[[-59  49 -43  59 -15   8 -41  40  -8  52 -33]
 [  5 -22 -37   5  45 -58 -25  10 -37  38 -14]
 [-12  29   9  44  30  25  18  45 -29 -62  16]
 [ 48  14  55 -14  43 -20  51  15 -49  44 -28]
 [-42  33 -13 -14  33   8  58 -26  61  50   0]
 [ 12 -65 -28   0 -50 -49 -40  64  27   5  50]
 [ 31  14  -2 -34 -50  61 -38 -16 -41  55  -7]
 [-44  46  49 -28  -8 -35 -30 -15   9  58  12]
 [-57  61  61 -62  43 -35 -42  22 -22  62   6]] yields -43

[[-13  35   1  18   8  25   7 -18  -5 -66 -11]
 [ -6  37   7  16  10  22   1 -18  -9 -63 -12]
 [-12  36  -5  18   7  24  -1 -19  -8 -62 -11]
 [-24  38   4  19   4  22   6 -13  -4 -66  -9]
 [ -7  42   3  14  14  24  -3 -18  -9 -58 -10]
 [-18  34   2  25   4  26   3 -20  -2 -69 -12]
 [ -1  40   6  16  17  23  -2 -25  -6 -61 -12]] yields 1

[[-23   5  -5  26  -1  -2   3   1   4   7  -3  -1  -7 -61 -39]
 [ 16   3  18 -42   4  -9  10  -3  -6  25   0   6   7   5  19]
 [ 17   6  14 -32   2 -10  16  -5  -5  29   0   8   8   1  18]
 [-23   6   3  20  -2  12   2   2   6  -5  -3   9 -13  46 -19]
 [ 14  -4  19 -58   8  -7  -7   1  -9  10   2   0   2   4  19]] yields -5

[[ 28  23 -12  30   1  20 -15  22   2 -11  12  14  21  23]
 [ 12  -4   6  27   1  -5 -15 -27  -8 -29  21  -6  10  -4]
 [ 33  20 -17  25   1  15 -13  25   0 -10   1  11  23  20]
 [ 21  25 -11  43   1  12 -13   2   4 -21  29   8  21  25]
 [  5 -13  17  26   1 -10 -16 -42 -11 -33  26  -9   4 -13]
 [ 58 -12 -43 -13   1 -14  -7  37 -10  -3 -66  -8  25 -12]
 [  8 -12  13  24   1  -9 -16 -34 -11 -30  20  -8   5 -12]] yields -12

[[ 33  -9 -15 -26 -38   9 -22 -52 -14 -41  60  26 -30  42]
 [ 48 -29  45 -25 -26  19 -34   6 -39 -38  -4  31 -25  37]
 [-33  28 -32  15 -19 -10   6  26 -26  19 -12  -4  38 -11]
 [ 18  -4  55  -5   9  10   2  31 -23  18 -35   1  -7 -11]
 [-32  26 -18 -15 -55  23 -20  36  -5  25 -20  21  38  -7]
 [ -7   5   3 -45 -61  49 -36   2  38  11   3  37   1   5]
 [ 10 -14  -1  46  50 -32  28 -26   9  -4  10 -38 -19 -11]
 [ 44 -22  22 -12 -18   3 -21 -16 -42 -41  20  20 -27  38]
 [-23  54 -42 -20 -49   3  11 -24 -24  33  50  10  16  -4]
 [ -7  18  -2  11  -9  -2  11  -2  -8  25   5  -9   3 -14]
 [  9   2  34  -8 -29  34 -10  -9  38  36  -1   4 -22 -20]
 [  6   6  13   8 -11   9   5 -18  18  25  12  -8 -17 -15]] yields -15

[[-18   8   8  -7  -5  11]
 [-10  22  51 -27 -13   5]
 [ 23 -20   8   4  -6 -24]
 [  9  -1  14 -10  -2  16]
 [ 11   8 -26 -10  14 -19]
 [ -2   6 -22 -22  10  14]] yields 8
---
[[-57   2  19  19  -7]
 [-50   5  18  18  -5]] out -50

[ -5   0 -16  17  57  -7 -14] out -5

[-10 -59 -54 -36   0  28  -2] out -10

[ 47 -13  33 -28  66] out 47

[ 49  15   7 -35   9] out 49

[-38 -36 -51 -47  16] out -38
---
[[1, -20, 14, -33, 19, 28, -26], [21, -36, 21, 25, -29, -13, 30], [31, -27, -12, 31, 56, -63, -32]] ⇒ -26
[[7, 31, -27, -13], [2, 22, -21, -17], [10, 48, -54, -12]] ⇒ -13
[[21, -47, 18, -46, -33, 12], [21, -29, 28, 55, -28, 24], [34, -52, 25, -12, -35, 17]] ⇒ 12
[[5, -17, 41, 3, -32], [-43, 0, 54, -17, 46], [9, 27, -54, 3, -11]] ⇒ -32
[[5, 7, -14, 13, 1, -20, 30], [5, 10, -3, -33, 50, -22, -14], [5, 8, -19, 28, -26, 17, -11]] ⇒ 30
[[-27, 1, -7, -1, -2], [17, -14, 4, -26, 52], [8, -6, 2, -12, 24]] ⇒ -2
[[8, 2, -46, 54, 27, -4, -22], [-7, -27, -30, -33, 35, 21, 23], [26, -16, -16, 45, 4, 0, 26]] ⇒ -22
[[61, 9, 48, -10, 64], [61, 23, 23, -17, 62], [62, 16, 37, -14, 62]] ⇒ 64
---
[-53   3  -1 -26] Out: -26, -53

[[-19  41  -9 -21  18]
 [ 31 -63   9  37 -36]
 [ -3   7   2  -5   4]] Out: 18, -3

[19 68 -8 18  8] Out: 8, 19

[ 65  12  -7  41 -35  59] Out: 59, 65

[[  7  26   3  -2 -33 -68]
 [-34   7  18  15 -23 -34]
 [  7  26   4  -2 -33 -68]] Out: -68, 7

[[ 15 -27  49 -63  -4  30]
 [ 16 -29  50 -65  -6  31]] Out: 30, 16

[ -4   7 -52   8] Out: 8, -4
---
(-35.29, -131.21, 112.38, 116.44, -1.13, 119.08, 64.25) ans = -35.29, 64.25
(42.7, -111.4, -86.1, -129.3, 193.5, -164.3, -144.4) ans = 42.7, -144.4
((-0.188, -0.171, 0.168, -0.048, 0.077, -0.044, -0.152), (-0.227, -0.056, 0.076, 0.028, 0.098, -0.158, -0.036)) ans = -0.188, -0.036
(-22.42, -12.96, 67.07, -116.44, 191.33, -10.94, -66.83) ans = -22.42, -66.83
((-23.3, 12.5, -12.5, 3.0, -3.1), (8.0, -21.4, -6.8, -9.1, -6.7), (1.7, -18.9, -12.2, -2.5, 22.6)) ans = -23.3, 22.6
((-9.875, -5.818, -11.266, 1.214, -15.614, 20.213), (-4.136, -7.672, 13.728, 3.524, 15.180, -11.426)) ans = -9.875, -11.426
((68.0, 113.9, 21.7, -66.4, 96.6), (-16.7, -149.0, -22.6, 1.2, -110.2)) ans = 68.0, -110.2
